Below is a small trained network, with its code and all its weights. Each question gives an input and a class and asks what happens when units are switched off, that is, made to give their printed mean instead of their output.

import numpy as np


def w(rows, s, z=0):
    codes = np.array(rows[::2]) - 128.0
    scale = np.full(codes.shape[1], s)
    scale[-1] = z or s
    return codes * scale


def f(y):
    return np.maximum(y, 0)


def log_softmax(a):
    a = a - a.max(-1, keepdims=True)
    return a - np.log(np.exp(a).sum(-1, keepdims=True))


def net(x, mask):
    res = np.array(x, float).reshape(1, 4) / 4 @ E
    y = f(res @ A[0][:, :-1].T + A[0][:, -1])
    res = res + np.where(mask, y, B[0][:, -1]) @ B[0][:, :-1]
    return log_softmax(res[-1] @ U[:, :-1].T + U[:, -1])


A, B = {}, {}
E = w([
[13,61,171],'x0',
[83,126,53],'x1',
[118,125,23],'x2',
[176,2,178],'x3',
],0.0073)
A[0] = w([
[33,128,88,246],'neuron 0',
[88,216,107,241],'neuron 1',
[114,141,74,41],'neuron 2',
[119,159,71,253],'neuron 3',
[163,72,50,241],'neuron 4',
[140,106,224,134],'neuron 5',
[92,153,195,107],'neuron 6',
[129,60,75,208],'neuron 7',
[251,139,96,146],'neuron 8',
],0.014,0.003)
B[0] = w([
[54,90,138,250],'neuron 0',
[72,79,20,255],'neuron 1',
[167,160,192,172],'neuron 2',
[43,63,102,228],'neuron 3',
[136,41,206,216],'neuron 4',
[135,175,248,208],'neuron 5',
[117,165,134,176],'neuron 6',
[169,106,231,204],'neuron 7',
[228,152,64,242],'neuron 8',
],0.018,0.0084)
U = w([
[104,158,123,3],'0',
[143,98,94,133],'1',
[218,189,131,152],'2',
[151,92,156,171],'3',
[130,167,186,150],'4',
[248,129,119,89],'5',
[171,160,166,164],'6',
],0.014,0.0053)

Each question gives the input, the list of numbers given to net, and the class t.
The units are the neurons (one row each of A and B). Each row of codes is followed by its name. A weight is (code - 128) times the scale printed after its matrix; where a second scale follows, it is the last column's (A, B and U).
mask holds one flag per neuron, in row order. A switched-off neuron (its flag False) gives its mean, the last column of its row in B, instead of its output. The means were averaged over made-up inputs and are rounded, as every weight is.
A unit's drop is (log p(t) with every unit on - log p(t) with that unit switched off) / (log p(t) with every unit on - log p(t) with every unit switched off).
The circuit of an input: a set's keep is (log p(t) with only the set's units on - log p(t) with every unit switched off) / (log p(t) with every unit on - log p(t) with every unit switched off). Starting from all 9 units, units are removed one at a time, each time the one whose removal leaves the highest keep (on an exact tie, the one counted first), for as long as the keep stays at least 0.8.
units of the circuit, in order: the units of the circuit, biggest drop first
unit that matters most: the unit with the biggest drop
k most important neurons: the k neurons with the biggest drops, biggest first
input [-2,5,-3,8], class 5: units of the circuit, in order -> (neuron 0; neuron 3)
input [-4,-2,-8,8], class 2: unit that matters most -> neuron 8
input [0,-6,-1,-3], class 2: units of the circuit, in order -> (neuron 0; neuron 3)
input [-2,6,-8,5], class 4: units of the circuit, in order -> (neuron 5; neuron 1)
input [3,-2,1,-3], class 0: units of the circuit, in order -> (neuron 4; neuron 7)
input [2,6,7,-3], class 3: 4 most important neurons -> (neuron 4; neuron 7; neuron 2; neuron 8)
input [2,-3,2,-1], class 0: 3 most important neurons -> (neuron 4; neuron 8; neuron 7)
input [0,-1,0,1], class 6: units of the circuit, in order -> (neuron 1; neuron 3)
input [3,6,6,-1], class 3: units of the circuit, in order -> (neuron 7; neuron 4)
input [2,-3,2,-8], class 1: 2 most important neurons -> (neuron 1; neuron 5)
input [-8,7,-8,1], class 2: 2 most important neurons -> (neuron 4; neuron 1)
input [5,-3,2,-1], class 0: 2 most important neurons -> (neuron 4; neuron 7)
input [-2,3,-5,-2], class 1: 3 most important neurons -> (neuron 5; neuron 7; neuron 2)
input [2,-8,4,-5], class 0: unit that matters most -> neuron 8
input [-4,7,-6,-2], class 1: units of the circuit, in order -> (neuron 5; neuron 7)
input [-2,-4,-5,-5], class 2: units of the circuit, in order -> (neuron 0; neuron 4)
input [1,-8,-1,-1], class 4: 2 most important neurons -> (neuron 8; neuron 5)
input [2,1,-3,2], class 4: 2 most important neurons -> (neuron 8; neuron 1)
input [7,-7,7,-3], class 0: units of the circuit, in order -> (neuron 4; neuron 8)
input [6,-8,5,8], class 6: 2 most important neurons -> (neuron 0; neuron 3)
input [-2,4,-5,-7], class 1: 2 most important neurons -> (neuron 1; neuron 5)
input [-4,-7,1,-2], class 5: unit that matters most -> neuron 8
input [-4,5,-3,-1], class 1: units of the circuit, in order -> (neuron 5; neuron 7)
input [-7,-5,-5,-1], class 2: 2 most important neurons -> (neuron 4; neuron 5)
input [-3,-5,-8,-3], class 2: 2 most important neurons -> (neuron 0; neuron 3)
